Here is a tiny trained network, its code and every weight. The questions are about switching its units off for an input and a class, where a switched-off unit gives its printed mean instead of its output.

import numpy as np


def w(rows, s, z=0):
    codes = np.array(rows[::2]) - 128.0
    scale = np.full(codes.shape[1], s)
    scale[-1] = z or s
    return codes * scale


def norm(h):
    return h / np.sqrt((h * h).mean(-1, keepdims=True) + 1e-5)


def f(y):
    return y / 2 * (1 + np.tanh(0.7978845608 * (y + 0.044715 * y**3)))


def log_softmax(a):
    a = a - a.max(-1, keepdims=True)
    return a - np.log(np.exp(a).sum(-1, keepdims=True))


def net(x, mask):
    res = np.array(x, float).reshape(1, 4) / 4 @ E
    u = 0
    for l in range(2):
        y = f(norm(res) @ A[l][:, :-1].T + A[l][:, -1])
        res = res + np.where(mask[u : u + 15], y, B[l][:, -1]) @ B[l][:, :-1]
        u += 15
    return log_softmax(norm(res)[-1] @ U[:, :-1].T + U[:, -1])


A, B = {}, {}
E = w([
[242,106,223,69,242,98,142,142,104,224,113],'x0',
[47,130,222,34,163,133,125,122,133,46,121],'x1',
[217,130,151,214,165,111,132,145,121,6,142],'x2',
[52,119,88,202,253,133,122,137,118,141,133],'x3',
],0.0031)
A[0] = w([
[105,116,109,142,84,131,136,127,126,119,118,32],'0.n0',
[150,128,139,109,138,116,128,123,128,135,129,93],'0.n1',
[25,132,94,105,63,131,125,128,135,180,131,70],'0.n2',
[143,132,132,150,134,124,134,134,131,92,136,70],'0.n3',
[76,126,93,161,125,131,126,134,126,111,136,47],'0.n4',
[140,132,46,211,53,126,124,124,134,154,128,76],'0.n5',
[148,134,127,149,128,130,122,129,130,87,129,71],'0.n6',
[37,134,78,190,179,134,123,129,129,105,130,55],'0.n7',
[148,134,124,98,5,133,126,126,129,79,128,57],'0.n8',
[40,127,151,89,111,130,127,123,130,35,124,57],'0.n9',
[77,149,97,143,49,123,119,127,132,56,129,4],'0.n10',
[143,140,139,120,149,121,121,134,125,140,131,87],'0.n11',
[104,130,139,102,136,126,125,120,142,95,131,62],'0.n12',
[140,130,114,191,107,127,125,129,131,14,130,63],'0.n13',
[144,134,137,117,148,126,127,137,130,136,124,74],'0.n14',
],0.015,0.0021)
B[0] = w([
[177,110,151,134,167,170,111,118,172,142,160,165],'0.n0',
[93,101,105,165,201,161,132,116,133,116,119,147],'0.n1',
[202,125,43,56,133,127,127,59,64,113,40,241],'0.n2',
[97,132,95,82,101,145,105,102,119,182,105,155],'0.n3',
[139,121,159,149,214,163,109,87,172,144,146,189],'0.n4',
[74,176,145,123,122,178,144,247,60,113,183,246],'0.n5',
[113,128,102,77,118,129,117,109,98,173,111,158],'0.n6',
[75,84,174,174,44,19,151,116,193,146,110,237],'0.n7',
[45,96,159,192,84,7,148,110,188,168,100,238],'0.n8',
[65,176,144,128,129,174,142,243,59,128,182,247],'0.n9',
[182,88,176,146,188,204,117,84,199,105,169,248],'0.n10',
[147,95,141,138,116,176,171,107,147,97,135,143],'0.n11',
[167,155,82,175,94,146,128,179,103,155,159,159],'0.n12',
[205,128,54,64,134,127,130,69,74,103,50,241],'0.n13',
[142,101,131,153,125,177,146,108,140,121,137,141],'0.n14',
],0.017,0.012)
A[1] = w([
[158,136,143,91,117,109,155,90,231,78,115,83],'1.n0',
[165,128,134,130,155,119,93,134,164,141,171,88],'1.n1',
[153,159,134,127,158,123,124,126,175,104,150,102],'1.n2',
[102,187,94,140,158,145,117,112,126,105,125,96],'1.n3',
[98,151,92,168,110,197,91,73,176,50,158,93],'1.n4',
[187,129,170,118,181,174,80,96,187,134,163,6],'1.n5',
[140,225,146,126,159,142,74,226,93,115,206,22],'1.n6',
[109,195,154,97,120,139,63,160,139,139,119,84],'1.n7',
[124,130,182,175,87,7,94,117,219,146,139,36],'1.n8',
[216,181,67,40,118,91,68,88,93,128,85,34],'1.n9',
[119,145,124,135,91,148,66,130,148,124,118,88],'1.n10',
[83,204,170,156,115,94,75,144,162,119,159,96],'1.n11',
[147,173,164,92,153,85,139,153,126,54,116,110],'1.n12',
[88,172,125,141,75,38,87,118,178,131,135,59],'1.n13',
[99,205,137,136,88,146,99,235,113,112,207,55],'1.n14',
],0.011,0.0026)
B[1] = w([
[156,140,127,131,119,143,80,168,52,151,160,177],'1.n0',
[160,86,167,103,164,162,155,125,106,175,85,117],'1.n1',
[140,66,174,133,161,183,191,103,79,164,50,119],'1.n2',
[139,48,160,125,78,147,156,126,109,155,101,127],'1.n3',
[62,81,40,157,140,177,162,71,186,95,143,149],'1.n4',
[172,85,205,129,169,168,81,99,151,115,173,201],'1.n5',
[75,151,132,149,57,134,160,224,95,132,171,229],'1.n6',
[107,100,124,148,126,158,139,117,157,60,145,132],'1.n7',
[60,74,168,179,52,28,152,98,172,149,75,251],'1.n8',
[161,106,59,21,96,132,55,72,58,131,36,254],'1.n9',
[138,40,203,139,182,147,180,155,55,136,61,107],'1.n10',
[155,90,109,110,129,144,89,84,106,117,106,162],'1.n11',
[80,7,252,82,142,140,173,114,64,110,124,119],'1.n12',
[191,33,212,195,123,133,127,85,169,134,136,196],'1.n13',
[105,162,150,100,109,211,114,219,80,109,203,254],'1.n14',
],0.013,0.0064)
U = w([
[163,97,161,149,202,182,130,93,170,119,161,114],'0',
[158,136,58,64,115,114,109,90,81,134,69,129],'1',
[97,172,134,132,107,153,148,220,94,127,182,132],'2',
[89,101,163,181,94,40,142,115,173,151,108,126],'3',
[126,122,133,122,118,129,116,130,130,121,135,250],'4',
[150,229,115,95,171,54,94,149,232,107,159,3],'5',
[148,254,109,126,169,58,110,121,190,91,163,15],'6',
],0.012,0.0058)

Each question gives the input, the list of numbers given to net, and the class t.
The units are the neurons (one row each of A and B). Each row of codes is followed by its name. A weight is (code - 128) times the scale printed after its matrix; where a second scale follows, it is the last column's (A, B and U).
mask holds one flag per neuron, layer by layer. A switched-off neuron (its flag False) gives its mean, the last column of its row in B, instead of its output. The means were averaged over made-up inputs and are rounded, as every weight is.
A unit's drop is (log p(t) with every unit on - log p(t) with that unit switched off) / (log p(t) with every unit on - log p(t) with every unit switched off).
The circuit of an input: a set's keep is (log p(t) with only the set's units on - log p(t) with every unit switched off) / (log p(t) with every unit on - log p(t) with every unit switched off). Starting from the 12 units with the biggest drops (on a tie, the unit counted first), units are removed one at a time, each time the one whose removal leaves the highest keep (on an exact tie, the one counted first), for as long as the keep stays at least 0.8.
units of the circuit, in order: the units of the circuit, biggest drop first
most important unit: the unit with the biggest drop
top k neurons: the k neurons with the biggest drops, biggest first
k most important neurons of layer l: the k neurons of layer l with the biggest drops, biggest first
input [1,-5,3,-6], class 3: units of the circuit, in order => [0.n8]
input [-4,-4,0,4], class 0: 4 most important neurons of layer 0 => [0.n8 0.n9 0.n4 0.n10]
input [-2,6,-2,-8], class 3: 2 most important neurons of layer 0 => [0.n8 0.n5]
input [-5,8,-7,-6], class 2: top 3 neurons => [0.n9 0.n13 0.n7]
input [5,-6,-1,2], class 2: top 3 neurons => [0.n2 0.n13 0.n8]
input [4,-5,-2,5], class 2: top 2 neurons => [0.n2 0.n8]
input [7,2,0,1], class 0: 3 most important neurons of layer 0 => [0.n8 0.n7 0.n9]
input [7,3,8,5], class 1: top 4 neurons => [0.n9 0.n5 0.n10 0.n7]
input [8,-5,0,7], class 0: units of the circuit, in order => [0.n7 0.n5 0.n2]
input [-1,-1,-8,8], class 1: 2 most important neurons of layer 0 => [0.n2 0.n8]
input [1,-3,-6,-5], class 1: 2 most important neurons of layer 0 => [0.n2 0.n7]
input [-7,-7,0,8], class 3: top 3 neurons => [0.n7 0.n9 0.n4]
input [0,-7,7,8], class 3: 3 most important neurons of layer 0 => [0.n7 0.n2 0.n9]
input [-8,6,1,4], class 0: most important unit => 0.n10
input [-7,0,-4,4], class 0: top 3 neurons => [0.n10 0.n4 0.n2]
input [-1,-5,-2,-6], class 3: top 3 neurons => [0.n8 0.n9 1.n8]
input [1,4,0,-6], class 3: top 2 neurons => [0.n8 0.n5]
input [-6,5,5,-7], class 3: top 2 neurons => [0.n8 0.n5]
input [4,8,-7,-2], class 2: top 3 neurons => [0.n13 0.n9 1.n6]
input [-2,-6,-1,-8], class 3: top neuron => [0.n8]
input [2,-5,-4,3], class 2: top 2 neurons => [0.n5 0.n13]
input [0,-1,-5,4], class 1: top 2 neurons => [0.n2 0.n8]
input [7,4,-8,-6], class 1: 2 most important neurons of layer 0 => [0.n9 0.n8]
input [8,2,8,4], class 0: 2 most important neurons of layer 0 => [0.n7 0.n8]
input [-3,-6,-3,-7], class 3: 4 most important neurons of layer 0 => [0.n8 0.n9 0.n12 0.n2]
input [-2,5,-2,6], class 3: 2 most important neurons of layer 0 => [0.n7 0.n5]
